Below is a small trained network, with its code and all its weights. Each question gives an input and a class and asks what happens when units are switched off, that is, made to give their printed mean instead of their output.

import numpy as np


def w(rows, s, z=0):
    codes = np.array(rows[::2]) - 128.0
    scale = np.full(codes.shape[1], s)
    scale[-1] = z or s
    return codes * scale


def f(y):
    return y / 2 * (1 + np.tanh(0.7978845608 * (y + 0.044715 * y**3)))


def log_softmax(a):
    a = a - a.max(-1, keepdims=True)
    return a - np.log(np.exp(a).sum(-1, keepdims=True))


def net(x, mask):
    res = np.array(x, float).reshape(1, 6) / 4 @ E
    y = f(res @ A[0][:, :-1].T + A[0][:, -1])
    res = res + np.where(mask, y, B[0][:, -1]) @ B[0][:, :-1]
    return log_softmax(res[-1] @ U[:, :-1].T + U[:, -1])


A, B = {}, {}
E = w([
[127,127,127],'x0',
[159,178,248],'x1',
[206,28,133],'x2',
[130,128,126],'x3',
[219,216,56],'x4',
[128,127,128],'x5',
],0.013)
A[0] = w([
[155,111,81,125],'n1',
[122,45,178,87],'n2',
[168,106,142,111],'n3',
[156,145,177,228],'n4',
[213,155,104,116],'n5',
[102,143,90,71],'n6',
[110,76,108,164],'n7',
[37,176,134,243],'n8',
[137,151,135,85],'n9',
[155,71,72,115],'n10',
[130,124,46,176],'n11',
[105,112,229,155],'n12',
[126,121,70,199],'n13',
[134,46,148,135],'n14',
[10,77,167,157],'n15',
[152,101,156,142],'n16',
[67,174,146,178],'n17',
[175,169,219,196],'n18',
[89,74,57,254],'n19',
[211,100,116,1],'n20',
[53,168,118,207],'n21',
[78,99,252,128],'n22',
[90,215,98,191],'n23',
[177,123,123,129],'n24',
[132,206,128,84],'n25',
[151,124,189,178],'n26',
[107,55,170,139],'n27',
[194,159,114,118],'n28',
[168,171,194,97],'n29',
[122,64,150,144],'n30',
[51,78,136,162],'n31',
[108,112,84,248],'n32',
[75,155,135,214],'n33',
[176,178,186,37],'n34',
[81,88,107,166],'n35',
],0.018,0.0059)
B[0] = w([
[168,175,100,170],'n1',
[179,197,99,210],'n2',
[108,72,111,159],'n3',
[49,141,138,184],'n4',
[129,36,138,199],'n5',
[104,107,111,153],'n6',
[196,153,208,183],'n7',
[105,48,121,219],'n8',
[142,133,163,136],'n9',
[186,103,126,193],'n10',
[124,104,60,203],'n11',
[62,141,19,215],'n12',
[150,97,65,186],'n13',
[196,178,136,203],'n14',
[88,33,164,250],'n15',
[138,129,55,163],'n16',
[101,121,149,189],'n17',
[72,158,178,219],'n18',
[166,115,190,234],'n19',
[129,61,153,176],'n20',
[113,74,91,201],'n21',
[58,157,1,241],'n22',
[138,224,111,209],'n23',
[154,50,112,161],'n24',
[144,151,147,177],'n25',
[69,105,129,183],'n26',
[191,206,137,209],'n27',
[138,69,165,185],'n28',
[108,156,217,188],'n29',
[183,197,156,190],'n30',
[151,113,232,215],'n31',
[140,112,131,190],'n32',
[96,74,137,181],'n33',
[134,133,192,182],'n34',
[149,142,226,188],'n35',
],0.0096,0.02)
U = w([
[99,46,225,215],'0',
[173,188,217,89],'1',
[127,129,2,215],'2',
[157,70,84,3],'3',
[61,105,81,5],'4',
[127,235,61,144],'5',
[121,174,238,175],'6',
],0.013,0.0079)

Each question gives the input, the list of numbers given to net, and the class t.
The units are the neurons (one row each of A and B). Each row of codes is followed by its name. A weight is (code - 128) times the scale printed after its matrix; where a second scale follows, it is the last column's (A, B and U).
mask holds one flag per neuron, in row order. A switched-off neuron (its flag False) gives its mean, the last column of its row in B, instead of its output. The means were averaged over made-up inputs and are rounded, as every weight is.
A unit's drop is (log p(t) with every unit on - log p(t) with that unit switched off) / (log p(t) with every unit on - log p(t) with every unit switched off).
The circuit of an input: a set's keep is (log p(t) with only the set's units on - log p(t) with every unit switched off) / (log p(t) with every unit on - log p(t) with every unit switched off). Starting from the 12 units with the biggest drops (on a tie, the unit counted first), units are removed one at a time, each time the one whose removal leaves the highest keep (on an exact tie, the one counted first), for as long as the keep stays at least 0.8.
units of the circuit, in order: the units of the circuit, biggest drop first
top k neurons: the k neurons with the biggest drops, biggest first
drop when u is switched off: that unit's drop, to one decimal
input [-2,5,-2,-8,-8,8], class 4: units of the circuit, in order : (n22)
input [2,-8,1,-1,2,-4], class 3: top 2 neurons : (n22 n19)
input [4,-6,2,8,7,-1], class 3: top 2 neurons : (n22 n5)
input [-4,0,-6,-3,2,3], class 2: top 4 neurons : (n8 n31 n15 n21)
input [6,6,1,-8,8,0], class 0: top 2 neurons : (n5 n28)
input [1,0,-2,2,5,3], class 2: top 3 neurons : (n31 n19 n35)
input [-8,-1,1,8,-8,3], class 1: top 2 neurons : (n27 n2)
input [1,1,-6,8,-5,3], class 4: top 2 neurons : (n22 n12)
input [1,-3,1,4,1,0], class 3: top 3 neurons : (n22 n12 n23)
input [8,2,-4,1,-6,1], class 4: top 2 neurons : (n22 n12)
input [4,1,5,1,-8,-5], class 5: top 2 neurons : (n22 n12)
input [-8,8,-1,1,-7,-7], class 4: top 2 neurons : (n22 n15)
input [1,-5,4,3,-8,6], class 1: drop when n18 is switched off : 0.0
input [-8,8,-7,-5,-7,6], class 4: drop when n22 is switched off : 0.6
input [-8,0,-3,6,4,4], class 2: drop when n29 is switched off : 0.2
input [5,4,5,-8,0,-5], class 5: top neuron : (n15)
input [-3,0,2,3,5,-3], class 3: drop when n7 is switched off : 0.2
